Small tables with named rows and columns. After each table, cells are looked up by row and column.

Table Mesiri
|  | Kezupo | Vireb | Feza |
|---|---|---|---|
| Kag | 160 | 56 | 90 |
| Levume | 130 | 75 | 66 |
| Nonu | 187 | 57 | 113 |
| Sano | 147 | 97 | 119 |
| Vinoso | 129 | 22 | 84 |
| Bator | 201 | 2 | 36 |
| Talamak | 120 | 79 | 101 |
| Vokas | 149 | 92 | 100 |
| Fupime | 226 | 48 | 224 |
| Kereb | 185 | 252 | 91 |
| Zes | 60 | 179 | 16 |
| Bizis | 13 | 128 | 51 |
| Zep | 21 | 151 | 238 |

Bizis, Feza -> 51
Levume, Feza -> 66
Bizis, Vireb -> 128
Levume, Vireb -> 75
Kereb, Feza -> 91
Nonu, Kezupo -> 187
Kag, Feza -> 90
Which row has the largest Vireb? Kereb

Zigor =
|  | Tun | Garu | Movo | Pezo | Fonesog |
|---|---|---|---|---|---|
| Vini | 44 | 22 | -1 | 43 | 14 |
| Nodilez | -82 | -24 | -11 | -91 | -45 |
| Sig | -47 | -27 | -4 | -63 | -24 |
| Soboz | 46 | -15 | -29 | 62 | -12 |

What is the Movo of Vini in Zigor? -1
What is the Tun of Soboz in Zigor? 46
What is the Garu of Vini in Zigor? 22
What is the Pezo of Soboz in Zigor? 62
What is the Fonesog of Sig in Zigor? -24
What is the Garu of Soboz in Zigor? -15
What is the Pezo of Nodilez in Zigor? -91
What is the Tun of Nodilez in Zigor? -82
What is the Tun of Sig in Zigor? -47
What is the Movo of Soboz in Zigor? -29
What is the Pezo of Vini in Zigor? 43
What is the Fonesog of Soboz in Zigor? -12
What is the Fonesog of Vini in Zigor? 14
What is the Garu of Sig in Zigor? -27
Which row has the largest Fonesog? Vini

Vob =
|  | Tig | Durude | Rud | Pude | Vub |
|---|---|---|---|---|---|
| Gotad | 31.4 | 39.6 | 99.1 | 15.0 | 15.9 |
| Tonaped | 31.4 | 26.3 | 21.0 | 15.9 | 22.0 |
| Dum | 31.4 | 32.9 | 29.1 | 15.0 | 26.5 |
| Pabog | 31.4 | 15.5 | 11.2 | 27.7 | 26.7 |
| Bikir | 31.4 | 32.9 | 27.5 | 20.4 | 26.5 |
| Limit | 31.4 | 32.9 | 27.5 | 19.2 | 33.1 |
| Gobuda | 39.2 | 32.9 | 58.4 | 37.2 | 11.0 |
| Gugi | 31.4 | 45.2 | 53.4 | 15.0 | 7.5 |
| Pevov | 41.6 | 30.7 | 15.5 | 15.0 | 26.5 |
| Bime | 37.0 | 26.7 | 27.5 | 15.0 | 32.9 |
| Fegulan | 31.4 | 42.4 | 19.1 | 15.0 | 40.7 |

What is the Rud of Gobuda in Vob? 58.4
What is the Pude of Gobuda in Vob? 37.2
What is the Durude of Gotad in Vob? 39.6
What is the Vub of Gotad in Vob? 15.9
What is the Pude of Bime in Vob? 15.0
What is the Tig of Pabog in Vob? 31.4
What is the Tig of Tonaped in Vob? 31.4
What is the Pude of Fegulan in Vob? 15.0
What is the Rud of Dum in Vob? 29.1

